Below are the code and all the weights of a small trained network. Each question names an input and a class and asks about switching units off, where a switched-off unit gives its printed mean instead of its output.

import numpy as np


def w(rows, s, z=0):
    codes = np.array(rows[::2]) - 128.0
    scale = np.full(codes.shape[1], s)
    scale[-1] = z or s
    return codes * scale


def norm(h):
    return h / np.sqrt((h * h).mean(-1, keepdims=True) + 1e-5)


def f(y):
    return np.maximum(y, 0)


def log_softmax(a):
    a = a - a.max(-1, keepdims=True)
    return a - np.log(np.exp(a).sum(-1, keepdims=True))


def net(x, mask):
    res = np.array(x, float).reshape(1, 4) / 4 @ E
    u = 0
    for l in range(4):
        y = f(norm(res) @ A[l][:, :-1].T + A[l][:, -1])
        res = res + np.where(mask[u : u + 6], y, B[l][:, -1]) @ B[l][:, :-1]
        u += 6
    return log_softmax(norm(res)[-1] @ U[:, :-1].T + U[:, -1])


A, B = {}, {}
E = w([
[68,167,20,136,74,11],'x0',
[116,165,71,112,227,216],'x1',
[161,211,158,79,209,107],'x2',
[14,179,178,46,97,131],'x3',
],0.012)
A[0] = w([
[146,156,63,205,119,67,128],'L0N1',
[4,71,84,126,178,192,8],'L0N2',
[224,91,114,162,145,157,155],'L0N3',
[182,122,107,182,162,89,66],'L0N4',
[71,125,97,131,138,176,34],'L0N5',
[96,170,54,111,135,66,43],'L0N6',
],0.013,0.011)
B[0] = w([
[154,52,26,80,113,54,238],'L0N1',
[127,170,94,132,10,180,163],'L0N2',
[216,145,135,216,122,98,255],'L0N3',
[140,83,70,123,110,217,170],'L0N4',
[93,130,109,159,97,169,140],'L0N5',
[88,168,65,147,143,85,188],'L0N6',
],0.012,0.0076)
A[1] = w([
[34,147,117,123,145,231,47],'L1N1',
[176,143,128,191,188,182,24],'L1N2',
[80,178,170,8,172,132,1],'L1N3',
[109,175,81,119,165,166,127],'L1N4',
[96,153,107,148,155,227,84],'L1N5',
[98,99,150,77,60,76,36],'L1N6',
],0.015,0.0081)
B[1] = w([
[162,170,55,174,69,182,230],'L1N1',
[136,138,160,5,127,125,253],'L1N2',
[58,177,177,214,151,173,230],'L1N3',
[136,85,155,84,73,131,231],'L1N4',
[177,163,110,123,111,133,216],'L1N5',
[118,119,151,60,114,177,238],'L1N6',
],0.019,0.0047)
A[2] = w([
[151,138,173,176,254,159,53],'L2N1',
[103,117,123,143,141,100,31],'L2N2',
[81,118,193,233,148,125,112],'L2N3',
[75,73,88,175,103,57,93],'L2N4',
[61,203,90,95,141,67,2],'L2N5',
[94,104,116,114,197,140,53],'L2N6',
],0.015,0.0074)
B[2] = w([
[153,201,190,4,217,137,183],'L2N1',
[144,190,160,135,167,156,128],'L2N2',
[84,137,177,220,202,88,174],'L2N3',
[109,162,212,120,228,182,254],'L2N4',
[114,168,40,68,183,85,195],'L2N5',
[95,149,100,137,120,147,128],'L2N6',
],0.012,0.0057)
A[3] = w([
[18,180,65,88,94,38,97],'L3N1',
[165,156,97,67,207,154,91],'L3N2',
[120,81,188,116,229,98,2],'L3N3',
[157,62,254,152,24,111,95],'L3N4',
[108,122,145,136,136,82,65],'L3N5',
[77,105,125,167,121,71,52],'L3N6',
],0.0078,0.0092)
B[3] = w([
[23,226,89,67,254,147,253],'L3N1',
[153,133,242,108,17,47,198],'L3N2',
[150,128,136,207,195,140,129],'L3N3',
[7,79,153,244,78,95,206],'L3N4',
[209,42,85,160,59,78,128],'L3N5',
[117,122,101,86,131,201,129],'L3N6',
],0.0065,0.0045)
U = w([
[49,151,57,67,183,54,217],'0',
[237,144,222,84,169,173,224],'1',
[62,216,229,195,166,172,104],'2',
[118,200,68,143,48,196,203],'3',
[243,51,29,177,148,65,55],'4',
[124,52,219,251,102,109,3],'5',
[50,63,196,84,61,127,69],'6',
],0.025,0.0043)

Each question gives the input, the list of numbers given to net, and the class t.
The units are the neurons (one row each of A and B). Each row of codes is followed by its name. A weight is (code - 128) times the scale printed after its matrix; where a second scale follows, it is the last column's (A, B and U).
mask holds one flag per neuron, layer by layer. A switched-off neuron (its flag False) gives its mean, the last column of its row in B, instead of its output. The means were averaged over made-up inputs and are rounded, as every weight is.
A unit's drop is (log p(t) with every unit on - log p(t) with that unit switched off) / (log p(t) with every unit on - log p(t) with every unit switched off).
The circuit of an input: a set's keep is (log p(t) with only the set's units on - log p(t) with every unit switched off) / (log p(t) with every unit on - log p(t) with every unit switched off). Starting from the 12 units with the biggest drops (on a tie, the unit counted first), units are removed one at a time, each time the one whose removal leaves the highest keep (on an exact tie, the one counted first), for as long as the keep stays at least 0.8.
units of the circuit, in order: the units of the circuit, biggest drop first
top k neurons: the k neurons with the biggest drops, biggest first
top k neurons in layer l: the k neurons of layer l with the biggest drops, biggest first
drop of u: that unit's drop, to one decimal
input [3,-2,8,5], class 2: top 2 neurons -> L1N3; L0N1
input [1,-6,3,4], class 2: units of the circuit, in order -> L0N1
input [-6,-2,-4,8], class 2: units of the circuit, in order -> L1N3; L0N1; L0N3
input [1,1,6,1], class 2: units of the circuit, in order -> L1N3; L0N3
input [3,5,6,5], class 2: top 2 neurons -> L1N3; L0N1
input [-4,-8,4,1], class 6: top 4 neurons -> L0N3; L1N3; L1N6; L3N4
input [6,-7,2,-4], class 0: top 2 neurons -> L0N3; L2N4
input [4,-6,-8,-2], class 6: units of the circuit, in order -> L0N3; L2N4
input [-3,0,-2,5], class 3: top 2 neurons -> L1N1; L0N2
input [2,-6,7,5], class 2: top 2 neurons -> L1N3; L0N1
input [6,-2,-1,-4], class 0: top 3 neurons -> L0N3; L2N4; L0N6
input [8,-3,1,-5], class 0: top 3 neurons -> L0N3; L0N6; L2N4
input [3,-6,-3,-1], class 6: top 2 neurons in layer 2 -> L2N5; L2N4
input [-4,-3,-8,2], class 5: top neuron in layer 1 -> L1N2
input [-8,5,6,6], class 2: top 2 neurons -> L1N3; L0N3
input [-7,-6,3,3], class 2: top 4 neurons -> L0N1; L2N3; L0N3; L1N2
input [-2,-8,4,3], class 6: top 2 neurons -> L1N6; L2N4
input [3,-2,7,8], class 2: top 2 neurons -> L1N3; L0N1
input [-4,-5,7,8], class 2: drop of L1N3 -> 0.1
input [-7,6,-1,5], class 3: units of the circuit, in order -> L1N1
input [-3,-6,3,-7], class 4: drop of L1N3 -> 0.1
input [-3,7,2,7], class 3: drop of L1N1 -> 1.3
